Here is a tiny trained network, its code and every weight. The questions are about switching its units off for an input and a target symbol, where a switched-off unit gives its printed mean instead of its output.

import numpy as np


def w(rows, s, z=0):
    codes = np.array(rows[::2]) - 128.0
    scale = np.full(codes.shape[1], s)
    scale[-1] = z or s
    return codes * scale


def f(y):
    return y / 2 * (1 + np.tanh(0.7978845608 * (y + 0.044715 * y**3)))


def softmax(a):
    e = np.exp(a - a.max(-1, keepdims=True))
    return e / e.sum(-1, keepdims=True)


def log_softmax(a):
    a = a - a.max(-1, keepdims=True)
    return a - np.log(np.exp(a).sum(-1, keepdims=True))


def net(x, mask):
    ids = ['αβεηθλμξσψ'.index(c) for c in x.split()]
    T = len(ids)
    res = E[ids] + P[:T]
    r = res
    for j in range(3):
        rows = slice(2 * j, 2 * j + 2)
        q, k, v = (r @ M[0][rows].T for M in (Q, K, V))
        z = softmax(np.where(np.tri(T) > 0, q @ k.T / 2**0.5, -1e9)) @ v
        o = O[0][rows]
        res = res + np.where(mask[j], z, o[:, -1]) @ o[:, :-1]
    y = f(res @ A[0][:, :-1].T + A[0][:, -1])
    res = res + np.where(mask[3:11], y, B[0][:, -1]) @ B[0][:, :-1]
    return log_softmax(res[-1] @ U[:, :-1].T + U[:, -1])


Q, K, V, O, A, B = {}, {}, {}, {}, {}, {}
E = w([
[253,175,162,112,113,115,121,95,187,196,137],'α',
[125,139,142,212,134,123,40,67,75,133,94],'β',
[139,144,223,165,205,175,75,19,193,144,133],'ε',
[141,179,124,119,174,86,81,70,87,194,127],'η',
[130,203,76,150,113,109,143,47,151,69,69],'θ',
[139,123,134,163,52,32,168,100,110,211,44],'λ',
[150,98,145,176,116,118,184,136,82,136,194],'μ',
[190,174,130,72,120,214,186,105,86,81,162],'ξ',
[87,170,166,131,172,163,215,172,75,147,72],'σ',
[28,143,149,95,74,148,107,144,134,141,166],'ψ',
],0.018)
P = w([
[52,207,48,163,161,49,208,25,199,94,174],'0',
[90,194,106,145,146,46,156,58,180,94,165],'1',
[85,179,125,145,136,66,148,69,161,110,163],'2',
[116,160,135,130,116,113,136,63,146,137,153],'3',
[111,139,139,120,127,136,125,68,126,154,147],'4',
[127,122,137,88,120,161,128,80,116,167,142],'5',
[112,92,133,73,128,197,125,74,111,180,131],'6',
[120,62,144,47,130,215,121,79,110,189,136],'7',
[112,41,143,27,136,235,123,75,104,203,124],'8',
[115,15,148,7,124,254,123,86,83,210,121],'9',
],0.0091)
Q[0] = w([
[201,150,143,125,137,136,126,66,143,179,72],'head 0',
[146,50,138,137,70,124,193,233,169,130,151],'head 0',
[148,104,79,133,156,107,106,140,158,114,125],'head 1',
[111,102,89,152,138,156,144,240,152,37,124],'head 1',
[124,167,145,98,167,152,97,7,77,184,164],'head 2',
[124,146,114,113,105,195,121,132,152,136,128],'head 2',
],0.015)
K[0] = w([
[172,116,151,116,96,64,175,99,170,191,40],'head 0',
[213,81,124,131,138,231,143,202,131,93,192],'head 0',
[156,154,101,161,134,95,167,75,118,115,130],'head 1',
[128,245,88,208,131,58,137,66,190,90,119],'head 1',
[86,21,197,69,109,164,110,202,79,210,88],'head 2',
[153,132,180,113,122,134,66,80,102,139,133],'head 2',
],0.012)
V[0] = w([
[178,254,183,74,144,148,135,95,250,142,250],'head 0',
[172,20,137,95,53,122,185,141,131,167,136],'head 0',
[51,183,109,18,80,205,129,227,156,29,121],'head 1',
[109,173,160,114,139,108,10,101,193,217,45],'head 1',
[121,206,207,129,235,137,202,176,58,56,35],'head 2',
[150,142,36,171,91,61,227,132,147,145,76],'head 2',
],0.0052)
O[0] = w([
[155,48,120,63,103,191,157,155,161,134,160,160],'head 0',
[151,177,180,99,67,1,158,194,145,91,104,117],'head 0',
[107,217,136,167,143,131,101,146,163,138,137,29],'head 1',
[46,113,149,78,85,177,181,93,116,217,93,216],'head 1',
[143,151,173,136,174,148,202,160,72,177,56,1],'head 2',
[47,87,123,4,136,119,65,145,149,122,82,205],'head 2',
],0.0083,0.0029)
A[0] = w([
[98,69,159,143,103,92,105,102,144,180,97,38],'neuron 0',
[80,166,164,73,111,120,137,168,128,125,52,69],'neuron 1',
[98,146,134,140,76,65,118,145,175,142,71,54],'neuron 2',
[132,254,177,201,161,71,101,185,151,125,151,4],'neuron 3',
[195,166,170,130,195,72,79,177,119,77,77,11],'neuron 4',
[117,100,83,167,110,224,115,102,162,69,49,121],'neuron 5',
[43,44,95,253,132,161,52,160,86,119,83,75],'neuron 6',
[160,104,16,152,196,141,59,180,199,144,144,31],'neuron 7',
],0.0075,0.0043)
B[0] = w([
[165,140,118,103,152,155,104,133,103,100,157,254],'neuron 0',
[154,113,175,112,133,131,141,152,152,113,120,227],'neuron 1',
[112,142,171,103,164,165,74,153,109,115,153,246],'neuron 2',
[92,139,107,128,90,232,147,152,140,143,164,190],'neuron 3',
[175,95,86,156,223,141,248,132,128,58,116,151],'neuron 4',
[114,137,150,177,111,109,98,133,167,49,70,173],'neuron 5',
[106,43,97,113,138,190,79,217,137,194,84,135],'neuron 6',
[98,194,137,122,134,156,142,87,138,178,63,141],'neuron 7',
],0.011,0.0047)
U = w([
[192,145,110,105,72,101,145,183,219,185,115,113],'α',
[127,116,102,164,103,129,88,207,119,144,117,134],'β',
[122,105,245,184,157,119,117,99,163,108,183,22],'ε',
[143,179,85,141,146,81,112,59,54,210,145,111],'η',
[132,181,130,164,9,86,153,80,100,101,50,96],'θ',
[120,164,203,84,115,91,55,161,122,104,128,102],'λ',
[147,82,155,210,149,2,137,157,114,88,200,253],'μ',
[173,185,91,104,150,197,107,202,84,28,210,98],'ξ',
[101,149,164,152,146,111,209,196,128,150,108,161],'σ',
[31,202,161,167,26,140,140,190,119,135,220,179],'ψ',
],0.005,0.0049)

Each question gives the input, a string of symbols that net reads in full, and the target symbol t.
The units are the heads (2 rows each of Q, K, V and O) and the neurons (one row each of A and B). Each row of codes is followed by its name. A weight is (code - 128) times the scale printed after its matrix; where a second scale follows, it is the last column's (O, A, B and U).
mask holds one flag per unit, heads first, then neurons. A switched-off unit (its flag False) gives its mean, the last column of its rows in O or B, instead of its output. The means were averaged over made-up inputs and are rounded, as every weight is.
A unit's drop is (log p(t) with every unit on - log p(t) with that unit switched off) / (log p(t) with every unit on - log p(t) with every unit switched off).
The circuit of an input: a set's keep is (log p(t) with only the set's units on - log p(t) with every unit switched off) / (log p(t) with every unit on - log p(t) with every unit switched off). Starting from all 11 units, units are removed one at a time, each time the one whose removal leaves the highest keep (on an exact tie, the one counted first), for as long as the keep stays at least 0.8.
circuit, biggest first: the units of the circuit, biggest drop first
most important unit: the unit with the biggest drop
k most important neurons: the k neurons with the biggest drops, biggest first
drop when u is switched off: that unit's drop, to one decimal
input ξ λ α, target ξ: most important neuron -> (neuron 4)
input θ ξ ψ λ μ η η, target μ: circuit, biggest first -> (head 1; head 0; neuron 4)
input η α ε η η η μ λ η, target μ: circuit, biggest first -> (head 0; head 1; neuron 4)
input λ η λ η μ, target μ: circuit, biggest first -> (head 1; neuron 3)
input η β ψ η ξ λ η, target ξ: circuit, biggest first -> (head 1; head 0; neuron 4; neuron 3)
input η λ η η ψ η θ, target ψ: circuit, biggest first -> (head 1; head 0; head 2; neuron 3)
input θ η η λ θ, target λ: circuit, biggest first -> (head 2; head 0; neuron 2)
input η η λ, target λ: circuit, biggest first -> (head 2; neuron 2; head 0)
input β η θ ψ λ, target ψ: circuit, biggest first -> (head 1; head 0; neuron 3)
input ψ μ ψ η μ η ε η μ θ, target θ: 4 most important neurons -> (neuron 5; neuron 7; neuron 2; neuron 0)
input λ ψ ψ α β, target ψ: circuit, biggest first -> (head 1; neuron 3; head 0)
input η λ η μ σ η, target σ: circuit, biggest first -> (head 2; head 0; neuron 4; head 1)
input μ η ψ η η λ μ β, target μ: circuit, biggest first -> (head 0; head 1)
input η σ μ λ, target σ: 2 most important neurons -> (neuron 4; neuron 3)
input ψ ξ λ, target ψ: most important unit -> neuron 3
input η σ η η η η η θ, target θ: 2 most important neurons -> (neuron 5; neuron 2)
input ξ η λ, target ξ: drop when neuron 6 is switched off -> 0.0
input β λ η α α ε ψ η α, target ψ: drop when neuron 3 is switched off -> 0.4
input β α λ ψ η σ α η, target σ: drop when head 2 is switched off -> 1.0
input λ η η α η ξ η, target ξ: most important unit -> head 1
